Here is a tiny trained network, its code and every weight. The questions are about switching its units off for an input and a target symbol, where a switched-off unit gives its printed mean instead of its output.

import numpy as np


def w(rows, s, z=0):
    codes = np.array(rows[::2]) - 128.0
    scale = np.full(codes.shape[1], s)
    scale[-1] = z or s
    return codes * scale


def f(y):
    return y / 2 * (1 + np.tanh(0.7978845608 * (y + 0.044715 * y**3)))


def softmax(a):
    e = np.exp(a - a.max(-1, keepdims=True))
    return e / e.sum(-1, keepdims=True)


def log_softmax(a):
    a = a - a.max(-1, keepdims=True)
    return a - np.log(np.exp(a).sum(-1, keepdims=True))


def net(x, mask):
    ids = ['αβγδεηθμξψ'.index(c) for c in x.split()]
    T = len(ids)
    res = E[ids] + P[:T]
    u = 0
    for l in range(2):
        r = res
        for j in range(2):
            rows = slice(2 * j, 2 * j + 2)
            q, k, v = (r @ M[l][rows].T for M in (Q, K, V))
            z = softmax(np.where(np.tri(T) > 0, q @ k.T / 2**0.5, -1e9)) @ v
            o = O[l][rows]
            res = res + np.where(mask[u + j], z, o[:, -1]) @ o[:, :-1]
        u += 2
        y = f(res @ A[l][:, :-1].T + A[l][:, -1])
        res = res + np.where(mask[u : u + 4], y, B[l][:, -1]) @ B[l][:, :-1]
        u += 4
    return log_softmax(res[-1] @ U[:, :-1].T + U[:, -1])


Q, K, V, O, A, B = {}, {}, {}, {}, {}, {}
E = w([
[91,156,131,166,160,133],'α',
[100,90,110,160,103,89],'β',
[135,108,104,172,100,143],'γ',
[163,132,12,118,97,84],'δ',
[101,128,80,137,87,51],'ε',
[135,72,43,149,117,71],'η',
[163,48,72,178,144,156],'θ',
[145,150,136,120,195,152],'μ',
[106,115,206,161,137,155],'ξ',
[229,213,114,124,19,115],'ψ',
],0.011)
P = w([
[91,112,142,124,130,140],'0',
[111,158,78,193,135,131],'1',
[226,86,125,151,107,64],'2',
[109,89,140,99,89,143],'3',
[118,151,56,214,139,135],'4',
[250,75,158,150,94,53],'5',
[123,95,161,67,73,149],'6',
[112,142,53,209,154,119],'7',
],0.014)
Q[0] = w([
[21,242,111,174,243,207],'0.h1',
[109,231,130,97,254,176],'0.h1',
[88,189,91,202,92,149],'0.h2',
[188,118,126,146,109,64],'0.h2',
],0.0097)
K[0] = w([
[172,172,161,246,199,76],'0.h1',
[130,197,75,250,179,76],'0.h1',
[190,145,172,89,82,128],'0.h2',
[74,96,154,102,141,165],'0.h2',
],0.014)
V[0] = w([
[21,168,145,100,81,5],'0.h1',
[83,83,234,161,150,244],'0.h1',
[195,145,129,160,119,103],'0.h2',
[101,120,94,176,201,90],'0.h2',
],0.011)
O[0] = w([
[57,174,134,172,1,35,98],'0.h1',
[146,60,170,166,92,234,254],'0.h1',
[121,174,187,160,128,174,146],'0.h2',
[86,124,157,123,245,53,157],'0.h2',
],0.0093,0.0054)
A[0] = w([
[216,35,95,184,97,79,254],'0.n1',
[254,116,25,187,17,36,21],'0.n2',
[205,40,231,29,86,213,198],'0.n3',
[97,59,141,207,173,250,161],'0.n4',
],0.0048,0.0018)
B[0] = w([
[197,124,119,216,147,142,206],'0.n1',
[142,255,207,157,183,155,174],'0.n2',
[182,156,159,20,99,206,225],'0.n3',
[105,245,77,109,133,119,255],'0.n4',
],0.0057,0.0094)
Q[1] = w([
[167,108,141,113,117,122],'1.h1',
[111,28,94,196,100,215],'1.h1',
[164,105,255,131,117,36],'1.h2',
[140,40,134,48,108,95],'1.h2',
],0.0084)
K[1] = w([
[195,154,171,201,111,106],'1.h1',
[47,147,216,239,242,231],'1.h1',
[93,80,8,138,16,119],'1.h2',
[76,152,4,124,211,152],'1.h2',
],0.0047)
V[1] = w([
[181,73,158,255,160,121],'1.h1',
[185,169,216,146,131,133],'1.h1',
[117,134,171,101,145,110],'1.h2',
[88,99,190,82,129,122],'1.h2',
],0.0076)
O[1] = w([
[88,74,129,254,146,161,252],'1.h1',
[25,101,154,127,218,121,250],'1.h1',
[105,147,174,111,131,179,78],'1.h2',
[57,218,233,169,195,189,57],'1.h2',
],0.0066,0.0039)
A[1] = w([
[155,61,126,232,40,127,111],'1.n1',
[103,41,19,121,131,17,156],'1.n2',
[240,125,116,148,2,135,252],'1.n3',
[52,190,202,32,60,151,87],'1.n4',
],0.0077,0.004)
B[1] = w([
[48,128,162,89,134,116,239],'1.n1',
[172,3,82,109,61,79,176],'1.n2',
[115,158,121,56,101,155,255],'1.n3',
[173,104,202,204,117,80,190],'1.n4',
],0.011,0.0075)
U = w([
[166,251,165,91,121,93,116],'α',
[92,91,185,43,254,79,191],'β',
[198,72,184,207,60,172,62],'γ',
[203,166,86,55,112,90,135],'δ',
[166,148,137,196,75,62,83],'ε',
[36,74,136,111,87,106,54],'η',
[202,21,77,193,113,118,48],'θ',
[244,82,92,62,221,178,126],'μ',
[14,203,144,225,231,129,254],'ξ',
[70,224,85,25,27,217,135],'ψ',
],0.0063,0.0045)

Each question gives the input, a string of symbols that net reads in full, and the target symbol t.
The units are the heads (2 rows each of Q, K, V and O) and the neurons (one row each of A and B). Each row of codes is followed by its name. A weight is (code - 128) times the scale printed after its matrix; where a second scale follows, it is the last column's (O, A, B and U).
mask holds one flag per unit, layer by layer, with each layer's heads first. A switched-off unit (its flag False) gives its mean, the last column of its rows in O or B, instead of its output. The means were averaged over made-up inputs and are rounded, as every weight is.
A unit's drop is (log p(t) with every unit on - log p(t) with that unit switched off) / (log p(t) with every unit on - log p(t) with every unit switched off).
The circuit of an input: a set's keep is (log p(t) with only the set's units on - log p(t) with every unit switched off) / (log p(t) with every unit on - log p(t) with every unit switched off). Starting from all 12 units, units are removed one at a time, each time the one whose removal leaves the highest keep (on an exact tie, the one counted first), for as long as the keep stays at least 0.8.
circuit, biggest first: the units of the circuit, biggest drop first
top k neurons: the k neurons with the biggest drops, biggest first
heads that matter: for each layer, one digit per head in row order, 1 if its drop is at least 0.15 and else 0, layers parted by /
input ξ ψ θ θ, target μ: top 2 neurons	[0.n3 1.n1]
input θ θ ε ξ α η, target ψ: top 2 neurons	[1.n3 1.n1]
input ξ γ α ψ, target α: top 4 neurons	[0.n2 1.n4 1.n2 0.n1]
input ψ η δ, target θ: top 3 neurons	[1.n2 0.n3 0.n4]
input θ ξ η ε θ γ, target α: heads that matter	10 / 10
input ε ξ ξ ξ ξ θ ξ δ, target ξ: circuit, biggest first	[0.n3 1.h2]
input ξ ξ α θ ξ γ, target μ: heads that matter	10 / 00
input ξ ψ θ γ β, target θ: top 3 neurons	[0.n2 1.n2 0.n1]
input θ β ξ ξ θ θ, target ψ: heads that matter	10 / 00
input θ δ ξ ε ξ ε, target α: circuit, biggest first	[0.n2 0.h1]
input ξ η γ θ η, target θ: heads that matter	10 / 01
input ξ ξ ψ γ ψ, target ψ: circuit, biggest first	[0.h2 1.n3]
input ε θ ξ, target α: circuit, biggest first	[0.h1 1.h1]
input β ξ ξ η, target θ: circuit, biggest first	[1.n2 0.n3 0.h1]
input ξ γ ξ δ ξ θ, target δ: top 2 neurons	[0.n2 1.n3]
input θ ξ ξ γ θ β, target β: top 4 neurons	[1.n1 0.n2 0.n1 0.n4]
input ξ γ θ β β ε, target ξ: heads that matter	10 / 10
input ξ μ θ ξ ξ ξ ξ, target γ: circuit, biggest first	[1.n4 0.h1]
input θ ξ ψ, target μ: heads that matter	10 / 00
input ξ θ ξ, target ψ: circuit, biggest first	[0.h1 1.n3 0.n3]
input ξ ξ β θ ξ β, target μ: heads that matter	10 / 00
input ε ξ ε β, target η: circuit, biggest first	[0.n3 0.h1 0.n4 1.n1]
input β β γ θ θ, target θ: heads that matter	10 / 01
input θ ξ ξ ξ θ ξ ε, target ε: circuit, biggest first	[0.h1 1.n4]
input ψ ξ δ μ ξ ξ β θ, target ξ: heads that matter	01 / 01
input δ θ β γ ξ ξ, target β: circuit, biggest first	[1.n1 0.n4 0.h2 1.h1]
input θ ξ η ξ θ β, target ψ: circuit, biggest first	[0.h1 1.n3 0.n3]
